Below is a small trained network, with its code and all its weights. Each question gives an input and a target symbol and asks what happens when units are switched off, that is, made to give their printed mean instead of their output.

import numpy as np


def w(rows, s, z=0):
    codes = np.array(rows[::2]) - 128.0
    scale = np.full(codes.shape[1], s)
    scale[-1] = z or s
    return codes * scale


def norm(h):
    return h / np.sqrt((h * h).mean(-1, keepdims=True) + 1e-5)


def f(y):
    return np.maximum(y, 0)


def softmax(a):
    e = np.exp(a - a.max(-1, keepdims=True))
    return e / e.sum(-1, keepdims=True)


def log_softmax(a):
    a = a - a.max(-1, keepdims=True)
    return a - np.log(np.exp(a).sum(-1, keepdims=True))


def net(x, mask):
    ids = ['ΘΦαβηλσψω'.index(c) for c in x.split()]
    T = len(ids)
    res = E[ids] + P[:T]
    q, k, v = (norm(res) @ M[0].T for M in (Q, K, V))
    z = softmax(np.where(np.tri(T) > 0, q @ k.T / 2**0.5, -1e9)) @ v
    res = res + np.where(mask[0], z, O[0][:, -1]) @ O[0][:, :-1]
    y = f(norm(res) @ A[0][:, :-1].T + A[0][:, -1])
    res = res + np.where(mask[1:25], y, B[0][:, -1]) @ B[0][:, :-1]
    return log_softmax(norm(res)[-1] @ U[:, :-1].T + U[:, -1])


Q, K, V, O, A, B = {}, {}, {}, {}, {}, {}
E = w([
[131,106,75],'Θ',
[191,140,35],'Φ',
[162,171,3],'α',
[122,168,127],'β',
[106,81,190],'η',
[123,166,124],'λ',
[114,161,143],'σ',
[109,147,134],'ψ',
[80,146,102],'ω',
],0.011)
P = w([
[109,87,113],'0',
[221,183,186],'1',
[126,84,119],'2',
[3,184,152],'3',
[189,148,134],'4',
[127,81,119],'5',
[3,182,151],'6',
[198,157,97],'7',
[126,79,120],'8',
[1,182,157],'9',
[183,187,86],'10',
],0.0098)
Q[0] = w([
[179,253,195],'H0',
[160,105,129],'H0',
],0.011)
K[0] = w([
[2,222,152],'H0',
[99,118,89],'H0',
],0.011)
V[0] = w([
[215,2,149],'H0',
[205,110,29],'H0',
],0.0087)
O[0] = w([
[109,1,156,4],'H0',
[178,80,37,158],'H0',
],0.0093,0.0036)
A[0] = w([
[200,164,157,213],'N0',
[121,94,144,67],'N1',
[112,135,131,86],'N2',
[150,85,180,3],'N3',
[134,107,146,61],'N4',
[80,175,150,51],'N5',
[112,126,100,147],'N6',
[112,143,129,81],'N7',
[142,191,52,46],'N8',
[253,124,182,162],'N9',
[127,128,132,83],'N10',
[126,125,134,95],'N11',
[95,111,109,33],'N12',
[121,82,133,62],'N13',
[246,131,173,130],'N14',
[110,60,160,51],'N15',
[105,132,186,157],'N16',
[74,145,134,12],'N17',
[50,139,106,5],'N18',
[208,130,163,144],'N19',
[162,98,67,35],'N20',
[112,115,179,67],'N21',
[112,72,153,29],'N22',
[195,223,155,185],'N23',
],0.016,0.0043)
B[0] = w([
[164,154,24,187],'N0',
[132,141,191,135],'N1',
[109,113,156,133],'N2',
[59,137,172,132],'N3',
[106,134,147,130],'N4',
[121,222,188,177],'N5',
[100,168,125,158],'N6',
[124,151,149,140],'N7',
[120,235,251,210],'N8',
[9,82,41,160],'N9',
[121,130,123,128],'N10',
[122,126,118,128],'N11',
[135,149,70,135],'N12',
[141,85,113,143],'N13',
[30,24,86,158],'N14',
[206,70,178,146],'N15',
[149,73,68,153],'N16',
[99,72,203,147],'N17',
[60,110,226,159],'N18',
[72,58,75,150],'N19',
[209,186,98,168],'N20',
[122,135,49,134],'N21',
[138,145,234,140],'N22',
[102,6,47,244],'N23',
],0.026,0.011)
U = w([
[252,99,109,131],'Θ',
[153,131,20,242],'Φ',
[221,233,129,73],'α',
[86,184,63,49],'β',
[164,49,191,204],'η',
[69,206,86,4],'λ',
[38,66,65,204],'σ',
[80,118,158,12],'ψ',
[73,169,203,111],'ω',
],0.015,0.0033)

Each question gives the input, a string of symbols that net reads in full, and the target symbol t.
The units are the heads (2 rows each of Q, K, V and O) and the neurons (one row each of A and B). Each row of codes is followed by its name. A weight is (code - 128) times the scale printed after its matrix; where a second scale follows, it is the last column's (O, A, B and U).
mask holds one flag per unit, heads first, then neurons. A switched-off unit (its flag False) gives its mean, the last column of its rows in O or B, instead of its output. The means were averaged over made-up inputs and are rounded, as every weight is.
A unit's drop is (log p(t) with every unit on - log p(t) with that unit switched off) / (log p(t) with every unit on - log p(t) with every unit switched off).
The circuit of an input: a set's keep is (log p(t) with only the set's units on - log p(t) with every unit switched off) / (log p(t) with every unit on - log p(t) with every unit switched off). Starting from the 12 units with the biggest drops (on a tie, the unit counted first), units are removed one at a time, each time the one whose removal leaves the highest keep (on an exact tie, the one counted first), for as long as the keep stays at least 0.8.
circuit, biggest first: the units of the circuit, biggest drop first
most important unit: the unit with the biggest drop
top k neurons: the k neurons with the biggest drops, biggest first
drop when u is switched off: that unit's drop, to one decimal
input β α α Θ Θ η Θ η ω, target η: circuit, biggest first	[H0, N15]
input Θ α α ω σ β, target α: most important unit	N23
input β η ω Φ Θ Θ ω σ ω, target Θ: top 2 neurons	[N8, N23]
input α α ω ω α σ, target α: circuit, biggest first	[H0, N23, N20]
input η Φ α ω Θ α ω η σ, target η: circuit, biggest first	[H0, N15]
input η ψ ω η α ω, target α: circuit, biggest first	[N23, H0, N20]
input ψ α Φ Θ, target α: circuit, biggest first	[N23, H0, N20]
input Θ ω β, target Θ: top 2 neurons	[N8, N5]
input η λ β η η ω ω σ ψ ω, target ω: top 2 neurons	[N23, N5]
input ψ η Φ ω ω, target Φ: top 2 neurons	[N23, N0]
input Θ Θ Φ Θ, target Φ: top 2 neurons	[N8, N12]
input α Φ ω η, target ω: top 2 neurons	[N23, N5]
input Φ Φ ω, target Φ: top 2 neurons	[N8, N5]
input Φ ω ω Φ, target ω: circuit, biggest first	[N8]
input σ ω Θ β λ ω η ω ψ λ, target ω: top 2 neurons	[N5, N9]
input ψ Φ α ω Θ β, target Θ: top 2 neurons	[N8, N23]
input ω ω Θ β, target ω: top 3 neurons	[N5, N9, N14]
input β ψ Φ ω α ω Φ ω λ, target Φ: top 2 neurons	[N8, N5]
input α Θ α Θ λ σ ω η Θ Θ, target η: drop when N23 is switched off	0.1
input ω α ω α ω ω β λ ω, target α: most important unit	H0
input ω Θ λ, target Θ: drop when N8 is switched off	0.2
input ω β ω η, target ω: drop when N8 is switched off	-0.2
input Θ α α ω λ Θ ω ω σ, target Θ: drop when N8 is switched off	0.2
